Here is a tiny trained network, its code and every weight. The questions are about switching its units off for an input and a class, where a switched-off unit gives its printed mean instead of its output.

import numpy as np


def w(rows, s, z=0):
    codes = np.array(rows[::2]) - 128.0
    scale = np.full(codes.shape[1], s)
    scale[-1] = z or s
    return codes * scale


def f(y):
    return y / 2 * (1 + np.tanh(0.7978845608 * (y + 0.044715 * y**3)))


def log_softmax(a):
    a = a - a.max(-1, keepdims=True)
    return a - np.log(np.exp(a).sum(-1, keepdims=True))


def net(x, mask):
    res = np.array(x, float).reshape(1, 8) / 4 @ E
    y = f(res @ A[0][:, :-1].T + A[0][:, -1])
    res = res + np.where(mask, y, B[0][:, -1]) @ B[0][:, :-1]
    return log_softmax(res[-1] @ U[:, :-1].T + U[:, -1])


A, B = {}, {}
E = w([
[119,102,82,145,139,95,170,135],'x0',
[176,87,164,92,50,139,212,149],'x1',
[254,140,82,137,195,176,67,51],'x2',
[130,94,92,153,151,62,131,138],'x3',
[210,81,188,109,102,79,173,170],'x4',
[132,147,137,104,150,122,143,132],'x5',
[120,130,143,108,122,129,115,110],'x6',
[124,122,103,105,131,92,149,117],'x7',
],0.0086)
A[0] = w([
[156,46,155,11,144,155,125,47,69],'N0',
[254,151,158,219,106,115,157,26,171],'N1',
[16,216,135,145,135,78,157,159,220],'N2',
[230,211,170,64,123,121,182,163,214],'N3',
[136,183,138,146,176,104,113,71,46],'N4',
[19,150,118,169,74,132,171,92,159],'N5',
[209,73,199,61,246,84,100,145,208],'N6',
[136,40,199,136,115,120,211,126,23],'N7',
[120,177,78,137,149,143,86,53,34],'N8',
[127,20,42,101,208,225,63,141,35],'N9',
[154,93,228,133,114,93,195,170,42],'N10',
[132,94,198,116,38,56,170,114,100],'N11',
[115,187,88,211,221,167,157,11,103],'N12',
[254,129,66,131,84,172,197,40,191],'N13',
[90,81,204,172,155,184,233,110,3],'N14',
[59,91,205,179,145,154,30,148,106],'N15',
[179,96,212,227,195,73,130,107,149],'N16',
[143,168,82,193,174,168,58,131,70],'N17',
],0.0064,0.0026)
B[0] = w([
[67,169,112,164,107,84,91,210,162],'N0',
[120,220,181,139,167,26,156,67,233],'N1',
[105,221,147,137,118,81,187,41,248],'N2',
[169,134,85,107,119,70,163,122,221],'N3',
[173,53,81,106,130,136,80,193,158],'N4',
[59,112,253,183,138,128,212,144,207],'N5',
[117,161,123,217,111,43,116,127,218],'N6',
[224,107,102,74,93,147,74,223,191],'N7',
[57,81,159,44,182,211,82,92,195],'N8',
[203,37,149,159,140,166,136,50,192],'N9',
[218,68,43,105,158,234,98,249,207],'N10',
[177,84,179,76,60,133,152,195,221],'N11',
[147,63,68,51,229,204,95,100,253],'N12',
[109,186,189,224,173,93,163,77,254],'N13',
[148,133,119,118,110,62,94,138,142],'N14',
[77,83,187,202,134,105,113,145,168],'N15',
[76,203,182,121,80,87,222,136,172],'N16',
[193,7,118,84,171,146,98,90,216],'N17',
],0.0061,0.0056)
U = w([
[49,189,69,242,195,130,145,31,246],'0',
[96,223,91,207,48,96,207,182,222],'1',
[214,34,2,15,137,184,106,157,1],'2',
],0.0051,0.0026)

Each question gives the input, the list of numbers given to net, and the class t.
The units are the neurons (one row each of A and B). Each row of codes is followed by its name. A weight is (code - 128) times the scale printed after its matrix; where a second scale follows, it is the last column's (A, B and U).
mask holds one flag per neuron, in row order. A switched-off neuron (its flag False) gives its mean, the last column of its row in B, instead of its output. The means were averaged over made-up inputs and are rounded, as every weight is.
A unit's drop is (log p(t) with every unit on - log p(t) with that unit switched off) / (log p(t) with every unit on - log p(t) with every unit switched off).
The circuit of an input: a set's keep is (log p(t) with only the set's units on - log p(t) with every unit switched off) / (log p(t) with every unit on - log p(t) with every unit switched off). Starting from the 12 units with the biggest drops (on a tie, the unit counted first), units are removed one at a time, each time the one whose removal leaves the highest keep (on an exact tie, the one counted first), for as long as the keep stays at least 0.8.
units of the circuit, in order: the units of the circuit, biggest drop first
k most important neurons: the k neurons with the biggest drops, biggest first
drop when u is switched off: that unit's drop, to one decimal
input [-5,8,8,-4,1,4,2,3], class 1: units of the circuit, in order	(N0, N12)
input [7,5,6,-7,-1,-1,6,-4], class 0: units of the circuit, in order	(N13)
input [-4,-3,5,5,-2,8,7,-7], class 2: units of the circuit, in order	(N17, N12)
input [7,6,-5,-8,1,-8,6,-4], class 2: units of the circuit, in order	(N10, N7)
input [-2,-5,3,5,0,3,-4,8], class 2: units of the circuit, in order	(N13, N12)
input [4,-1,8,6,-6,7,-2,-6], class 2: 2 most important neurons	(N12, N17)
input [7,-6,2,7,-2,0,-1,6], class 2: units of the circuit, in order	(N12, N13)
input [-4,-1,8,3,-4,-8,-1,1], class 2: 2 most important neurons	(N17, N12)
input [-6,4,-8,4,6,-8,0,0], class 2: drop when N10 is switched off	0.3
input [-4,-5,6,5,-5,-5,-5,-5], class 2: drop when N17 is switched off	0.1
input [-8,7,-4,3,7,-3,-6,0], class 2: drop when N10 is switched off	0.2
